Here is a tiny trained network, its code and every weight. The questions are about switching its units off for an input and a target symbol, where a switched-off unit gives its printed mean instead of its output.

import numpy as np


def w(rows, s, z=0):
    codes = np.array(rows[::2]) - 128.0
    scale = np.full(codes.shape[1], s)
    scale[-1] = z or s
    return codes * scale


def norm(h):
    return h / np.sqrt((h * h).mean(-1, keepdims=True) + 1e-5)


def f(y):
    return np.maximum(y, 0)


def softmax(a):
    e = np.exp(a - a.max(-1, keepdims=True))
    return e / e.sum(-1, keepdims=True)


def log_softmax(a):
    a = a - a.max(-1, keepdims=True)
    return a - np.log(np.exp(a).sum(-1, keepdims=True))


def net(x, mask):
    ids = ['ΔΘΛΞΦΨΩαβγεζμπτ'.index(c) for c in x.split()]
    T = len(ids)
    res = E[ids] + P[:T]
    r = norm(res)
    for j in range(2):
        rows = slice(3 * j, 3 * j + 3)
        q, k, v = (r @ M[0][rows].T for M in (Q, K, V))
        z = softmax(np.where(np.tri(T) > 0, q @ k.T / 3**0.5, -1e9)) @ v
        o = O[0][rows]
        res = res + np.where(mask[j], z, o[:, -1]) @ o[:, :-1]
    y = f(norm(res) @ A[0][:, :-1].T + A[0][:, -1])
    res = res + np.where(mask[2:6], y, B[0][:, -1]) @ B[0][:, :-1]
    return log_softmax(norm(res)[-1] @ U[:, :-1].T + U[:, -1])


Q, K, V, O, A, B = {}, {}, {}, {}, {}, {}
E = w([
[129,128,126],'Δ',
[128,133,137],'Θ',
[117,118,139],'Λ',
[130,131,128],'Ξ',
[119,118,129],'Φ',
[124,130,142],'Ψ',
[130,131,128],'Ω',
[120,126,136],'α',
[124,121,124],'β',
[117,117,133],'γ',
[129,128,126],'ε',
[129,133,136],'ζ',
[130,131,129],'μ',
[118,118,135],'π',
[126,82,251],'τ',
],0.023)
P = w([
[153,126,120],'0',
[64,193,104],'1',
[146,149,90],'2',
[123,161,90],'3',
[226,83,135],'4',
[69,132,254],'5',
[115,100,206],'6',
[43,233,121],'7',
],0.0062)
Q[0] = w([
[37,206,105],'H0',
[210,96,158],'H0',
[245,65,202],'H0',
[242,28,187],'H1',
[206,1,187],'H1',
[189,159,34],'H1',
],0.0096)
K[0] = w([
[235,57,130],'H0',
[30,186,115],'H0',
[28,220,98],'H0',
[2,245,76],'H1',
[61,169,73],'H1',
[95,117,219],'H1',
],0.0089)
V[0] = w([
[197,145,40],'H0',
[195,241,121],'H0',
[83,187,227],'H0',
[54,48,34],'H1',
[47,100,255],'H1',
[41,49,188],'H1',
],0.0068)
O[0] = w([
[211,72,139,156],'H0',
[121,63,109,161],'H0',
[43,119,99,110],'H0',
[201,255,121,112],'H1',
[14,162,165,10],'H1',
[72,205,148,38],'H1',
],0.0071,0.0013)
A[0] = w([
[131,171,251,255],'N0',
[210,4,45,81],'N1',
[108,50,180,103],'N2',
[99,140,183,85],'N3',
],0.0039,0.0022)
B[0] = w([
[88,111,243,251],'N0',
[123,122,252,230],'N1',
[88,178,78,180],'N2',
[131,65,189,145],'N3',
],0.0033,0.0031)
U = w([
[88,114,188,255],'Δ',
[90,146,146,168],'Θ',
[114,174,134,107],'Λ',
[68,139,133,94],'Ξ',
[146,63,108,84],'Φ',
[49,101,123,104],'Ψ',
[150,81,105,94],'Ω',
[72,60,106,115],'α',
[73,35,115,78],'β',
[189,92,109,144],'γ',
[179,103,110,107],'ε',
[99,173,136,82],'ζ',
[149,223,144,180],'μ',
[153,80,108,105],'π',
[246,195,122,145],'τ',
],0.011,0.003)

Each question gives the input, a string of symbols that net reads in full, and the target symbol t.
The units are the heads (3 rows each of Q, K, V and O) and the neurons (one row each of A and B). Each row of codes is followed by its name. A weight is (code - 128) times the scale printed after its matrix; where a second scale follows, it is the last column's (O, A, B and U).
mask holds one flag per unit, heads first, then neurons. A switched-off unit (its flag False) gives its mean, the last column of its rows in O or B, instead of its output. The means were averaged over made-up inputs and are rounded, as every weight is.
A unit's drop is (log p(t) with every unit on - log p(t) with that unit switched off) / (log p(t) with every unit on - log p(t) with every unit switched off).
The circuit of an input: a set's keep is (log p(t) with only the set's units on - log p(t) with every unit switched off) / (log p(t) with every unit on - log p(t) with every unit switched off). Starting from all 6 units, units are removed one at a time, each time the one whose removal leaves the highest keep (on an exact tie, the one counted first), for as long as the keep stays at least 0.8.
units of the circuit, in order: the units of the circuit, biggest drop first
heads that matter: for each layer, one digit per head in row order, 1 if its drop is at least 0.15 and else 0, layers parted by /
drop when u is switched off: that unit's drop, to one decimal
input Ξ β α Φ β ε Ξ μ, target τ: units of the circuit, in order -> H0
input β Φ ζ Δ Δ, target μ: heads that matter -> 11
input Φ Δ Ω Φ, target μ: heads that matter -> 00
input Φ Δ β ε, target μ: heads that matter -> 01
input Φ π Δ, target μ: heads that matter -> 01
input β β μ ζ β Φ Φ Θ, target τ: heads that matter -> 11
input Φ Ξ μ γ β μ Λ β, target τ: heads that matter -> 10
input μ Φ γ β ζ Ψ ε, target τ: heads that matter -> 01
input β ζ Λ, target τ: drop when H1 is switched off -> 0.1
input Φ Λ Φ, target μ: drop when H1 is switched off -> 0.1
input α μ β ζ β Φ β γ, target τ: drop when H1 is switched off -> 0.3
input Φ Λ π γ, target μ: drop when N2 is switched off -> 0.0
